Below are the code and all the weights of a small trained network. Each question names an input and a target symbol and asks about switching units off, where a switched-off unit gives its printed mean instead of its output.

import numpy as np


def w(rows, s, z=0):
    codes = np.array(rows[::2]) - 128.0
    scale = np.full(codes.shape[1], s)
    scale[-1] = z or s
    return codes * scale


def f(y):
    return y / 2 * (1 + np.tanh(0.7978845608 * (y + 0.044715 * y**3)))


def softmax(a):
    e = np.exp(a - a.max(-1, keepdims=True))
    return e / e.sum(-1, keepdims=True)


def log_softmax(a):
    a = a - a.max(-1, keepdims=True)
    return a - np.log(np.exp(a).sum(-1, keepdims=True))


def net(x, mask):
    ids = ['αγεζηλμξφω'.index(c) for c in x.split()]
    T = len(ids)
    res = E[ids] + P[:T]
    u = 0
    for l in range(2):
        q, k, v = (res @ M[l].T for M in (Q, K, V))
        z = softmax(np.where(np.tri(T) > 0, q @ k.T / 4**0.5, -1e9)) @ v
        res = res + np.where(mask[u], z, O[l][:, -1]) @ O[l][:, :-1]
        u += 1
        y = f(res @ A[l][:, :-1].T + A[l][:, -1])
        res = res + np.where(mask[u : u + 16], y, B[l][:, -1]) @ B[l][:, :-1]
        u += 16
    return log_softmax(res[-1] @ U[:, :-1].T + U[:, -1])


Q, K, V, O, A, B = {}, {}, {}, {}, {}, {}
E = w([
[54,106,129,233],'α',
[153,138,115,179],'γ',
[50,52,244,137],'ε',
[237,222,252,165],'ζ',
[90,107,165,94],'η',
[82,89,181,95],'λ',
[125,170,88,32],'μ',
[167,82,189,58],'ξ',
[157,166,117,107],'φ',
[42,180,111,112],'ω',
],0.016)
P = w([
[137,96,2,236],'0',
[136,81,78,155],'1',
[131,84,114,137],'2',
[137,91,124,120],'3',
[136,99,131,111],'4',
[136,104,143,107],'5',
[130,117,149,105],'6',
[133,119,156,101],'7',
[124,141,165,105],'8',
[122,150,175,107],'9',
[123,156,177,107],'10',
[129,143,160,93],'11',
[113,180,183,114],'12',
],0.0072)
Q[0] = w([
[133,111,120,211],'0.h1',
[115,101,152,124],'0.h1',
[166,92,88,49],'0.h1',
[119,201,156,1],'0.h1',
],0.0067)
K[0] = w([
[75,94,105,61],'0.h1',
[137,91,231,28],'0.h1',
[147,57,175,104],'0.h1',
[254,188,226,218],'0.h1',
],0.0053)
V[0] = w([
[135,169,151,148],'0.h1',
[180,71,98,155],'0.h1',
[143,160,211,128],'0.h1',
[207,254,148,145],'0.h1',
],0.0076)
O[0] = w([
[124,75,198,11,182],'0.h1',
[170,160,83,129,98],'0.h1',
[126,179,172,82,219],'0.h1',
[131,175,163,88,252],'0.h1',
],0.012,0.0032)
A[0] = w([
[197,105,151,250,105],'0.n1',
[205,141,140,203,121],'0.n2',
[131,63,187,130,118],'0.n3',
[176,213,227,116,214],'0.n4',
[114,101,7,114,163],'0.n5',
[228,181,184,158,132],'0.n6',
[140,123,92,189,115],'0.n7',
[188,155,22,131,192],'0.n8',
[73,149,59,136,87],'0.n9',
[55,87,151,166,147],'0.n10',
[171,140,159,145,253],'0.n11',
[104,175,96,249,111],'0.n12',
[144,113,151,165,43],'0.n13',
[97,170,108,78,78],'0.n14',
[163,188,108,132,150],'0.n15',
[145,168,119,153,140],'0.n16',
],0.011,0.0065)
B[0] = w([
[141,200,152,108,142],'0.n1',
[136,215,124,34,138],'0.n2',
[145,89,149,217,143],'0.n3',
[174,55,96,116,252],'0.n4',
[129,90,254,163,145],'0.n5',
[211,183,109,72,171],'0.n6',
[78,119,173,81,136],'0.n7',
[57,22,90,125,141],'0.n8',
[185,227,207,211,136],'0.n9',
[66,191,109,118,153],'0.n10',
[148,91,79,118,173],'0.n11',
[135,59,123,158,148],'0.n12',
[152,186,128,143,123],'0.n13',
[170,172,209,120,153],'0.n14',
[123,94,90,76,144],'0.n15',
[155,124,47,135,132],'0.n16',
],0.0073,0.018)
Q[1] = w([
[68,230,129,67],'1.h1',
[175,94,142,131],'1.h1',
[165,200,1,240],'1.h1',
[184,120,85,42],'1.h1',
],0.0094)
K[1] = w([
[145,185,113,124],'1.h1',
[131,109,128,191],'1.h1',
[50,98,135,251],'1.h1',
[151,131,146,108],'1.h1',
],0.011)
V[1] = w([
[174,228,243,147],'1.h1',
[129,132,236,95],'1.h1',
[246,235,233,186],'1.h1',
[70,2,55,62],'1.h1',
],0.0059)
O[1] = w([
[8,2,102,74,152],'1.h1',
[77,143,71,173,157],'1.h1',
[69,123,22,93,254],'1.h1',
[142,61,219,245,142],'1.h1',
],0.005,0.0088)
A[1] = w([
[25,97,197,124,134],'1.n1',
[122,29,222,183,197],'1.n2',
[100,153,150,165,105],'1.n3',
[54,171,181,194,214],'1.n4',
[103,36,229,82,182],'1.n5',
[172,124,85,197,254],'1.n6',
[203,83,151,210,76],'1.n7',
[195,170,143,124,145],'1.n8',
[110,52,81,109,217],'1.n9',
[24,124,151,121,153],'1.n10',
[132,50,148,77,166],'1.n11',
[142,161,158,142,179],'1.n12',
[146,82,173,189,107],'1.n13',
[135,146,148,252,122],'1.n14',
[121,131,182,141,125],'1.n15',
[195,116,132,85,133],'1.n16',
],0.012,0.0073)
B[1] = w([
[200,170,157,105,211],'1.n1',
[70,162,174,98,238],'1.n2',
[153,82,53,170,151],'1.n3',
[169,24,108,77,213],'1.n4',
[162,96,98,180,240],'1.n5',
[75,52,231,130,174],'1.n6',
[237,145,58,66,172],'1.n7',
[100,131,115,216,176],'1.n8',
[129,184,144,173,235],'1.n9',
[223,181,161,125,203],'1.n10',
[88,141,111,253,253],'1.n11',
[145,92,158,191,144],'1.n12',
[57,230,64,85,178],'1.n13',
[78,185,113,210,193],'1.n14',
[51,75,70,107,151],'1.n15',
[72,96,184,77,246],'1.n16',
],0.0068,0.015)
U = w([
[14,122,248,161,213],'α',
[146,65,239,100,234],'γ',
[232,110,208,129,106],'ε',
[255,81,158,53,148],'ζ',
[197,110,79,171,53],'η',
[213,118,86,185,36],'λ',
[54,95,227,56,3],'μ',
[146,34,86,168,37],'ξ',
[100,94,53,115,118],'φ',
[148,214,177,85,70],'ω',
],0.0087,0.0051)

Each question gives the input, a string of symbols that net reads in full, and the target symbol t.
The units are the heads (4 rows each of Q, K, V and O) and the neurons (one row each of A and B). Each row of codes is followed by its name. A weight is (code - 128) times the scale printed after its matrix; where a second scale follows, it is the last column's (O, A, B and U).
mask holds one flag per unit, layer by layer, with each layer's heads first. A switched-off unit (its flag False) gives its mean, the last column of its rows in O or B, instead of its output. The means were averaged over made-up inputs and are rounded, as every weight is.
A unit's drop is (log p(t) with every unit on - log p(t) with that unit switched off) / (log p(t) with every unit on - log p(t) with every unit switched off).
The circuit of an input: a set's keep is (log p(t) with only the set's units on - log p(t) with every unit switched off) / (log p(t) with every unit on - log p(t) with every unit switched off). Starting from the 12 units with the biggest drops (on a tie, the unit counted first), units are removed one at a time, each time the one whose removal leaves the highest keep (on an exact tie, the one counted first), for as long as the keep stays at least 0.8.
units of the circuit, in order: the units of the circuit, biggest drop first
most important unit: the unit with the biggest drop
k most important neurons: the k neurons with the biggest drops, biggest first
k most important neurons of layer l: the k neurons of layer l with the biggest drops, biggest first
drop when u is switched off: that unit's drop, to one decimal
input γ ζ φ γ, target γ: 2 most important neurons	[1.n6, 0.n8]
input λ η ω φ φ γ, target α: units of the circuit, in order	[0.h1, 1.n6, 0.n4]
input λ ζ φ γ ε ε γ λ, target λ: most important unit	1.h1
input η ω ξ λ ζ ω μ φ, target φ: units of the circuit, in order	[1.h1, 0.n6]
input γ λ φ ζ ε, target ε: units of the circuit, in order	[1.n10, 1.n1, 0.n6, 1.n16]
input η ω ε λ ω φ ε α λ ω φ μ, target α: units of the circuit, in order	[1.n7, 0.h1, 0.n4]
input ε λ φ ξ ω ω φ γ, target α: 2 most important neurons of layer 0	[0.n4, 0.n6]
input η φ μ ζ ω ω μ, target μ: units of the circuit, in order	[0.h1, 1.h1]
input ω α α α ω α α ξ ω φ, target α: units of the circuit, in order	[0.h1, 0.n4, 1.n7]
input ξ μ ω ζ, target ζ: 2 most important neurons	[0.n4, 0.n6]
input ζ ω α λ λ ξ, target ξ: 3 most important neurons of layer 1	[1.n5, 1.n11, 1.n2]
input γ ω ω η μ γ φ φ ζ μ, target μ: 4 most important neurons	[1.n16, 0.n6, 0.n14, 1.n10]
input α η φ λ φ ω λ ω λ μ ε ω ζ, target ζ: 2 most important neurons	[0.n4, 1.n16]
input ζ ω ω γ λ, target λ: most important neuron of layer 1	[1.n16]
input γ λ φ ω ω ω ζ ε ξ ω, target ω: 2 most important neurons	[0.n6, 1.n4]
input α ω γ α ω φ ε φ ζ ω φ γ ξ, target ξ: 2 most important neurons of layer 1	[1.n11, 1.n5]
input ω η φ ω, target γ: 4 most important neurons of layer 1	[1.n4, 1.n11, 1.n7, 1.n9]
input μ φ ξ η γ ζ ω ω φ, target φ: 2 most important neurons of layer 0	[0.n6, 0.n2]
input ζ γ ξ ω γ λ ξ ω η ε, target ε: 3 most important neurons of layer 1	[1.n10, 1.n1, 1.n16]
input ω ξ φ, target α: most important neuron of layer 1	[1.n4]
input φ α ω φ ω ω ω ξ ω, target ζ: drop when 0.n2 is switched off	0.0
input ω φ λ ξ, target α: drop when 1.n4 is switched off	0.3
input α φ ω ζ α ω, target ω: drop when 0.h1 is switched off	-0.1
input γ α η λ μ ξ, target α: drop when 1.n2 is switched off	0.7
